Here is a tiny trained network, its code and every weight. The questions are about switching its units off for an input and a class, where a switched-off unit gives its printed mean instead of its output.

import numpy as np


def w(rows, s, z=0):
    codes = np.array(rows[::2]) - 128.0
    scale = np.full(codes.shape[1], s)
    scale[-1] = z or s
    return codes * scale


def norm(h):
    return h / np.sqrt((h * h).mean(-1, keepdims=True) + 1e-5)


def f(y):
    return np.maximum(y, 0)


def log_softmax(a):
    a = a - a.max(-1, keepdims=True)
    return a - np.log(np.exp(a).sum(-1, keepdims=True))


def net(x, mask):
    res = np.array(x, float).reshape(1, 4) / 4 @ E
    u = 0
    for l in range(3):
        y = f(norm(res) @ A[l][:, :-1].T + A[l][:, -1])
        res = res + np.where(mask[u : u + 9], y, B[l][:, -1]) @ B[l][:, :-1]
        u += 9
    return log_softmax(norm(res)[-1] @ U[:, :-1].T + U[:, -1])


A, B = {}, {}
E = w([
[155,136,124,43,158,49,133,139,187,104,160,100],'x0',
[58,59,102,140,90,24,152,160,29,164,131,132],'x1',
[154,225,198,181,147,118,100,141,67,122,170,167],'x2',
[81,107,124,94,84,254,105,162,220,89,126,49],'x3',
],0.0065)
A[0] = w([
[106,145,199,153,103,162,125,117,144,120,181,124,52],'0.n0',
[153,174,82,118,65,150,79,169,154,125,114,128,40],'0.n1',
[105,105,66,158,111,174,149,68,151,131,166,103,216],'0.n2',
[177,136,125,172,116,195,113,146,156,151,103,97,168],'0.n3',
[135,134,145,96,132,254,60,134,141,144,80,123,254],'0.n4',
[81,141,119,138,155,131,132,229,132,120,147,108,48],'0.n5',
[146,163,141,150,189,101,129,138,79,118,141,113,62],'0.n6',
[201,84,100,114,110,94,103,101,130,165,90,124,161],'0.n7',
[41,49,128,149,117,54,121,96,87,194,113,88,124],'0.n8',
],0.006,0.00075)
B[0] = w([
[154,86,82,137,119,214,159,95,108,73,169,96,177],'0.n0',
[155,75,158,166,100,164,107,129,213,118,137,174,164],'0.n1',
[117,173,217,155,186,89,108,176,92,84,107,168,183],'0.n2',
[138,153,196,168,106,199,143,107,158,208,238,164,196],'0.n3',
[49,162,211,171,254,132,193,195,136,140,167,186,238],'0.n4',
[99,195,175,115,43,138,105,89,124,85,192,109,160],'0.n5',
[136,26,116,140,103,95,162,143,121,117,184,95,191],'0.n6',
[140,96,132,140,182,145,97,165,80,138,191,179,176],'0.n7',
[113,180,102,132,112,156,65,121,104,122,51,124,255],'0.n8',
],0.0056,0.0059)
A[1] = w([
[146,24,103,96,148,160,164,176,70,122,51,147,132],'1.n0',
[144,199,201,20,178,216,75,144,189,3,124,41,250],'1.n1',
[148,136,93,107,150,42,132,82,64,120,208,217,246],'1.n2',
[94,101,200,157,104,223,148,184,107,152,53,192,204],'1.n3',
[118,119,82,147,106,100,91,121,91,166,57,203,70],'1.n4',
[109,107,118,164,200,115,212,136,139,119,144,199,85],'1.n5',
[170,86,24,181,113,95,181,148,97,123,62,130,132],'1.n6',
[65,139,92,133,19,79,84,183,53,115,111,129,183],'1.n7',
[147,154,103,114,155,189,175,104,65,107,124,156,124],'1.n8',
],0.0047,0.0016)
B[1] = w([
[154,216,76,215,182,81,204,139,147,127,125,145,171],'1.n0',
[47,152,99,205,169,117,135,202,18,232,109,143,253],'1.n1',
[161,94,19,98,61,207,30,68,166,121,55,128,247],'1.n2',
[173,191,29,62,212,174,145,145,155,114,112,105,236],'1.n3',
[106,152,156,160,145,143,79,219,194,183,110,67,195],'1.n4',
[112,107,233,70,118,170,161,100,221,15,206,124,187],'1.n5',
[146,124,97,150,250,122,48,136,94,90,84,110,180],'1.n6',
[190,152,214,75,148,95,161,79,148,106,75,2,236],'1.n7',
[69,67,67,84,103,111,94,120,143,179,200,158,160],'1.n8',
],0.0053,0.0062)
A[2] = w([
[184,104,203,172,86,151,65,78,159,87,94,98,104],'2.n0',
[195,111,90,83,128,147,127,30,115,74,156,153,208],'2.n1',
[150,80,142,145,121,55,84,136,82,166,16,120,142],'2.n2',
[116,136,130,20,141,169,81,157,204,55,103,107,248],'2.n3',
[126,166,155,196,128,206,226,94,145,148,183,170,129],'2.n4',
[43,166,224,76,107,85,157,169,99,169,97,3,159],'2.n5',
[153,81,106,111,135,153,115,177,77,45,56,62,43],'2.n6',
[112,102,174,146,68,164,221,175,61,104,128,164,114],'2.n7',
[133,184,112,194,160,109,41,169,107,128,110,102,61],'2.n8',
],0.0054,0.0014)
B[2] = w([
[53,111,179,129,120,47,141,164,143,104,183,127,164],'2.n0',
[155,86,123,197,81,175,63,143,175,147,134,155,191],'2.n1',
[89,187,79,110,177,254,165,194,171,159,100,90,249],'2.n2',
[153,204,183,184,62,145,109,109,93,134,131,152,205],'2.n3',
[48,103,183,92,135,128,58,203,174,59,95,39,253],'2.n4',
[158,36,160,144,53,71,159,28,113,31,188,207,234],'2.n5',
[156,168,128,106,152,103,153,103,32,155,147,88,206],'2.n6',
[236,203,145,71,138,159,38,135,167,181,104,195,159],'2.n7',
[154,95,136,27,68,99,197,97,159,187,65,154,238],'2.n8',
],0.0059,0.0057)
U = w([
[140,118,79,216,148,88,209,95,129,95,153,90,3],'0',
[193,180,30,101,154,100,98,119,82,211,8,55,172],'1',
[126,118,168,93,2,71,175,22,39,8,128,40,136],'2',
[47,193,199,165,207,218,108,216,160,106,177,98,162],'3',
[75,65,130,131,60,50,171,171,115,135,216,193,110],'4',
[106,99,59,142,161,70,204,136,150,136,167,113,57],'5',
[233,85,99,178,62,137,18,84,180,106,181,175,140],'6',
],0.0083,0.0053)

Each question gives the input, the list of numbers given to net, and the class t.
The units are the neurons (one row each of A and B). Each row of codes is followed by its name. A weight is (code - 128) times the scale printed after its matrix; where a second scale follows, it is the last column's (A, B and U).
mask holds one flag per neuron, layer by layer. A switched-off neuron (its flag False) gives its mean, the last column of its row in B, instead of its output. The means were averaged over made-up inputs and are rounded, as every weight is.
A unit's drop is (log p(t) with every unit on - log p(t) with that unit switched off) / (log p(t) with every unit on - log p(t) with every unit switched off).
The circuit of an input: a set's keep is (log p(t) with only the set's units on - log p(t) with every unit switched off) / (log p(t) with every unit on - log p(t) with every unit switched off). Starting from the 12 units with the biggest drops (on a tie, the unit counted first), units are removed one at a time, each time the one whose removal leaves the highest keep (on an exact tie, the one counted first), for as long as the keep stays at least 0.8.
units of the circuit, in order: the units of the circuit, biggest drop first
unit that matters most: the unit with the biggest drop
top k neurons: the k neurons with the biggest drops, biggest first
k most important neurons of layer l: the k neurons of layer l with the biggest drops, biggest first
drop when u is switched off: that unit's drop, to one decimal
input [7,2,5,-8], class 6: unit that matters most	1.n1
input [-1,4,4,-1], class 2: units of the circuit, in order	[1.n7, 2.n5, 0.n7]
input [-5,7,3,2], class 2: units of the circuit, in order	[2.n5, 1.n7]
input [8,5,5,-3], class 1: top 3 neurons	[1.n2, 0.n4, 2.n2]
input [7,8,7,-5], class 1: units of the circuit, in order	[1.n2, 2.n2]
input [7,6,2,0], class 2: top 2 neurons	[1.n7, 2.n5]
input [-8,8,-6,6], class 2: units of the circuit, in order	[2.n5, 1.n7, 1.n1]
input [-3,8,6,0], class 2: units of the circuit, in order	[1.n7, 2.n5]
input [5,3,4,-3], class 1: top 4 neurons	[0.n4, 1.n2, 0.n3, 2.n5]
input [-8,-1,8,-5], class 6: top 3 neurons	[0.n4, 1.n1, 0.n8]
input [2,-8,6,-5], class 6: top 2 neurons	[0.n4, 2.n2]
input [8,1,6,6], class 4: 2 most important neurons of layer 2	[2.n5, 2.n2]
input [-8,4,-4,2], class 1: top 2 neurons	[0.n8, 1.n3]
input [6,7,-6,-1], class 1: top neuron	[2.n2]
input [0,4,3,-2], class 1: 3 most important neurons of layer 0	[0.n4, 0.n5, 0.n3]
input [-4,-1,1,-4], class 6: 4 most important neurons of layer 1	[1.n1, 1.n2, 1.n5, 1.n8]
input [3,6,-1,1], class 2: top 2 neurons	[2.n5, 1.n7]
input [6,-2,-4,2], class 4: 2 most important neurons of layer 2	[2.n5, 2.n2]
input [-7,-1,8,-4], class 6: 2 most important neurons of layer 1	[1.n1, 1.n2]
input [7,-7,-6,-6], class 6: top neuron	[0.n8]
input [-4,-6,6,-7], class 6: drop when 0.n4 is switched off	0.2
